Below are the code and all the weights of a small trained network. Each question names an input and a class and asks about switching units off, where a switched-off unit gives its printed mean instead of its output.

import numpy as np


def w(rows, s, z=0):
    codes = np.array(rows[::2]) - 128.0
    scale = np.full(codes.shape[1], s)
    scale[-1] = z or s
    return codes * scale


def f(y):
    return y / 2 * (1 + np.tanh(0.7978845608 * (y + 0.044715 * y**3)))


def log_softmax(a):
    a = a - a.max(-1, keepdims=True)
    return a - np.log(np.exp(a).sum(-1, keepdims=True))


def net(x, mask):
    res = np.array(x, float).reshape(1, 4) / 4 @ E
    y = f(res @ A[0][:, :-1].T + A[0][:, -1])
    res = res + np.where(mask, y, B[0][:, -1]) @ B[0][:, :-1]
    return log_softmax(res[-1] @ U[:, :-1].T + U[:, -1])


A, B = {}, {}
E = w([
[219,215,162,70,108,214],'x0',
[138,22,96,56,205,209],'x1',
[42,199,53,98,107,183],'x2',
[92,115,165,3,112,65],'x3',
],0.0079)
A[0] = w([
[185,68,202,150,137,99,125],'n1',
[47,164,32,118,131,153,34],'n2',
[86,211,149,224,55,43,113],'n3',
[105,105,159,126,92,164,255],'n4',
[114,35,72,105,174,209,36],'n5',
[163,85,67,86,255,153,65],'n6',
[166,131,100,227,156,191,166],'n7',
[163,129,74,254,210,166,47],'n8',
[194,74,195,159,181,79,88],'n9',
[224,205,175,97,99,192,39],'n10',
[67,173,33,99,111,176,89],'n11',
[94,137,209,19,156,77,152],'n12',
[218,237,125,45,134,234,36],'n13',
[233,87,183,166,206,72,105],'n14',
[178,132,96,214,131,202,129],'n15',
[56,92,31,174,166,52,34],'n16',
],0.008,0.0015)
B[0] = w([
[117,180,192,142,106,207,182],'n1',
[149,197,239,168,70,206,182],'n2',
[203,159,108,109,222,57,233],'n3',
[171,107,105,143,94,131,142],'n4',
[198,199,144,115,206,72,193],'n5',
[199,212,104,135,224,108,186],'n6',
[75,112,93,10,115,138,197],'n7',
[79,102,64,2,106,110,201],'n8',
[103,195,169,162,82,161,189],'n9',
[103,19,155,127,217,80,225],'n10',
[118,235,164,168,72,175,193],'n11',
[71,127,69,26,45,71,207],'n12',
[75,41,194,197,159,114,255],'n13',
[117,192,172,132,58,200,201],'n14',
[106,117,89,62,91,123,194],'n15',
[48,4,222,205,181,134,198],'n16',
],0.0077,0.0086)
U = w([
[89,1,203,185,173,137,165],'0',
[138,230,197,160,45,223,136],'1',
[246,211,93,120,229,55,7],'2',
[86,102,56,21,66,122,179],'3',
[165,101,70,157,81,137,166],'4',
],0.0095,0.0021)

Each question gives the input, the list of numbers given to net, and the class t.
The units are the neurons (one row each of A and B). Each row of codes is followed by its name. A weight is (code - 128) times the scale printed after its matrix; where a second scale follows, it is the last column's (A, B and U).
mask holds one flag per neuron, in row order. A switched-off neuron (its flag False) gives its mean, the last column of its row in B, instead of its output. The means were averaged over made-up inputs and are rounded, as every weight is.
A unit's drop is (log p(t) with every unit on - log p(t) with that unit switched off) / (log p(t) with every unit on - log p(t) with every unit switched off).
The circuit of an input: a set's keep is (log p(t) with only the set's units on - log p(t) with every unit switched off) / (log p(t) with every unit on - log p(t) with every unit switched off). Starting from the 12 units with the biggest drops (on a tie, the unit counted first), units are removed one at a time, each time the one whose removal leaves the highest keep (on an exact tie, the one counted first), for as long as the keep stays at least 0.8.
units of the circuit, in order: the units of the circuit, biggest drop first
top k neurons: the k neurons with the biggest drops, biggest first
drop when u is switched off: that unit's drop, to one decimal
input [-6,5,5,6], class 0: units of the circuit, in order : (n16)
input [2,-4,3,-2], class 2: units of the circuit, in order : (n3 n14)
input [1,-2,3,-2], class 4: top 3 neurons : (n14 n1 n9)
input [7,6,-8,7], class 1: top 4 neurons : (n14 n1 n9 n16)
input [5,5,7,6], class 1: top 2 neurons : (n11 n2)
input [-2,-8,-7,-5], class 2: top 3 neurons : (n3 n2 n11)
input [-2,8,-5,0], class 2: top 2 neurons : (n6 n5)
input [-1,5,7,-4], class 1: top 3 neurons : (n2 n11 n3)
input [8,-1,-6,0], class 0: top 2 neurons : (n10 n13)
input [-3,1,8,6], class 1: top 2 neurons : (n2 n11)
input [-5,-1,-8,-6], class 1: top 3 neurons : (n14 n9 n1)
input [-4,-2,-3,-5], class 3: units of the circuit, in order : (n8 n13)
input [-1,3,5,-7], class 3: top 3 neurons : (n8 n7 n15)
input [-3,-7,-7,-5], class 1: units of the circuit, in order : (n14)
input [5,-2,4,-5], class 0: units of the circuit, in order : (n13 n10)
input [-1,4,-5,-7], class 3: units of the circuit, in order : (n8 n7)
input [-3,-6,3,1], class 2: top 2 neurons : (n3 n13)
input [-4,7,3,6], class 2: top 2 neurons : (n5 n6)
input [4,0,1,-7], class 3: drop when n8 is switched off : 0.1
input [-1,-6,3,4], class 2: drop when n3 is switched off : 0.6
input [-3,7,1,-6], class 2: units of the circuit, in order : (n5)
input [8,0,6,-5], class 0: drop when n10 is switched off : 0.3
